Below is a small trained network, with its code and all its weights. Each question gives an input and a target symbol and asks what happens when units are switched off, that is, made to give their printed mean instead of their output.

import numpy as np


def w(rows, s, z=0):
    codes = np.array(rows[::2]) - 128.0
    scale = np.full(codes.shape[1], s)
    scale[-1] = z or s
    return codes * scale


def norm(h):
    return h / np.sqrt((h * h).mean(-1, keepdims=True) + 1e-5)


def f(y):
    return np.maximum(y, 0)


def softmax(a):
    e = np.exp(a - a.max(-1, keepdims=True))
    return e / e.sum(-1, keepdims=True)


def log_softmax(a):
    a = a - a.max(-1, keepdims=True)
    return a - np.log(np.exp(a).sum(-1, keepdims=True))


def net(x, mask):
    ids = ['ΓΔΛΠΨβεηθμξτφ'.index(c) for c in x.split()]
    T = len(ids)
    res = E[ids] + P[:T]
    r = norm(res)
    for j in range(3):
        rows = slice(3 * j, 3 * j + 3)
        q, k, v = (r @ M[0][rows].T for M in (Q, K, V))
        z = softmax(np.where(np.tri(T) > 0, q @ k.T / 3**0.5, -1e9)) @ v
        o = O[0][rows]
        res = res + np.where(mask[j], z, o[:, -1]) @ o[:, :-1]
    y = f(norm(res) @ A[0][:, :-1].T + A[0][:, -1])
    res = res + np.where(mask[3:7], y, B[0][:, -1]) @ B[0][:, :-1]
    return log_softmax(norm(res)[-1] @ U[:, :-1].T + U[:, -1])


Q, K, V, O, A, B = {}, {}, {}, {}, {}, {}
E = w([
[7,109,181,168],'Γ',
[149,108,139,139],'Δ',
[214,121,101,196],'Λ',
[118,116,94,102],'Π',
[136,115,126,163],'Ψ',
[197,140,110,156],'β',
[144,138,118,145],'ε',
[147,147,107,137],'η',
[114,130,126,173],'θ',
[102,174,85,153],'μ',
[159,198,93,105],'ξ',
[100,34,156,136],'τ',
[139,152,181,142],'φ',
],0.017)
P = w([
[214,119,79,254],'0',
[182,127,61,220],'1',
[165,122,58,191],'2',
[157,117,62,161],'3',
[140,102,65,136],'4',
[136,103,69,120],'5',
[127,90,79,90],'6',
[120,114,88,85],'7',
[140,118,65,114],'8',
],0.0047)
Q[0] = w([
[162,213,107,192],'H0',
[105,52,128,143],'H0',
[220,128,104,149],'H0',
[152,155,254,58],'H1',
[196,86,53,166],'H1',
[201,231,155,112],'H1',
[118,88,16,114],'H2',
[120,177,68,134],'H2',
[208,84,223,161],'H2',
],0.0082)
K[0] = w([
[45,179,220,149],'H0',
[98,73,9,116],'H0',
[96,131,192,112],'H0',
[150,62,11,254],'H1',
[17,146,143,2],'H1',
[129,72,114,117],'H1',
[60,77,77,2],'H2',
[195,84,126,71],'H2',
[165,177,250,139],'H2',
],0.009)
V[0] = w([
[96,176,177,116],'H0',
[110,173,209,214],'H0',
[97,138,179,136],'H0',
[47,49,16,127],'H1',
[1,179,90,145],'H1',
[97,74,183,168],'H1',
[95,69,76,155],'H2',
[182,114,29,55],'H2',
[157,185,166,176],'H2',
],0.0091)
O[0] = w([
[163,126,48,85,16],'H0',
[99,84,171,100,196],'H0',
[102,38,130,113,47],'H0',
[159,88,65,227,226],'H1',
[71,152,50,156,167],'H1',
[66,44,99,116,45],'H1',
[39,105,254,171,240],'H2',
[122,205,207,122,254],'H2',
[118,113,53,41,159],'H2',
],0.0063,0.0038)
A[0] = w([
[2,167,206,124,107],'N0',
[72,127,169,16,121],'N1',
[144,123,116,157,76],'N2',
[28,147,137,85,253],'N3',
],0.0075,0.0046)
B[0] = w([
[243,82,2,245,233],'N0',
[236,124,29,137,168],'N1',
[86,174,141,191,141],'N2',
[138,46,41,34,254],'N3',
],0.0071,0.0037)
U = w([
[51,46,59,133,111],'Γ',
[116,87,229,106,253],'Δ',
[214,105,123,149,7],'Λ',
[173,149,121,230,81],'Π',
[111,68,171,168,153],'Ψ',
[192,130,136,117,94],'β',
[150,122,143,128,105],'ε',
[146,158,142,116,145],'η',
[115,77,113,150,83],'θ',
[76,185,1,191,153],'μ',
[159,227,105,68,180],'ξ',
[89,32,138,160,139],'τ',
[252,48,49,46,153],'φ',
],0.0081,0.0044)

Each question gives the input, a string of symbols that net reads in full, and the target symbol t.
The units are the heads (3 rows each of Q, K, V and O) and the neurons (one row each of A and B). Each row of codes is followed by its name. A weight is (code - 128) times the scale printed after its matrix; where a second scale follows, it is the last column's (O, A, B and U).
mask holds one flag per unit, heads first, then neurons. A switched-off unit (its flag False) gives its mean, the last column of its rows in O or B, instead of its output. The means were averaged over made-up inputs and are rounded, as every weight is.
A unit's drop is (log p(t) with every unit on - log p(t) with that unit switched off) / (log p(t) with every unit on - log p(t) with every unit switched off).
The circuit of an input: a set's keep is (log p(t) with only the set's units on - log p(t) with every unit switched off) / (log p(t) with every unit on - log p(t) with every unit switched off). Starting from all 7 units, units are removed one at a time, each time the one whose removal leaves the highest keep (on an exact tie, the one counted first), for as long as the keep stays at least 0.8.
units of the circuit, in order: the units of the circuit, biggest drop first
k most important neurons: the k neurons with the biggest drops, biggest first
heads that matter: for each layer, one digit per head in row order, 1 if its drop is at least 0.15 and else 0, layers parted by /
drop of u: that unit's drop, to one decimal
input Ψ Ψ φ Λ, target φ: heads that matter : 011
input τ φ μ Δ μ μ η ξ, target φ: most important neuron : [N3]
input Π τ Δ φ η, target φ: units of the circuit, in order : [H1, N1]
input Ψ φ θ μ η ε μ θ, target φ: units of the circuit, in order : [H1, N3]
input Δ Ψ φ ξ Λ, target φ: heads that matter : 111
input φ Λ β, target φ: units of the circuit, in order : [H2, H1]
input φ Δ θ μ, target φ: heads that matter : 010
input Λ Λ θ Δ, target Δ: 3 most important neurons : [N0, N3, N1]
input μ Π μ μ μ Γ, target μ: heads that matter : 110
input Π φ μ η, target φ: heads that matter : 110
input η Δ μ β φ θ Ψ, target φ: heads that matter : 010
input ε Π μ ξ Λ φ ε, target φ: heads that matter : 110
input μ η μ Λ β ξ φ, target φ: heads that matter : 001
input μ ξ ξ μ, target ξ: units of the circuit, in order : [H1, H2]
input θ Δ μ φ μ τ, target φ: most important neuron : [N1]
input μ Δ μ φ Δ Ψ Ψ β ε, target φ: heads that matter : 010
input Π Ψ φ Δ, target φ: units of the circuit, in order : [H1, H2]
input μ Δ μ Λ μ ε μ Ψ, target μ: heads that matter : 010
input Ψ μ μ Ψ Δ φ Ψ, target φ: heads that matter : 010
input β μ Δ φ ξ, target φ: units of the circuit, in order : [H0]
input Δ η Δ, target Δ: 2 most important neurons : [N0, N1]
input ε Π φ Λ Δ μ μ μ Δ, target μ: drop of H1 : 0.4
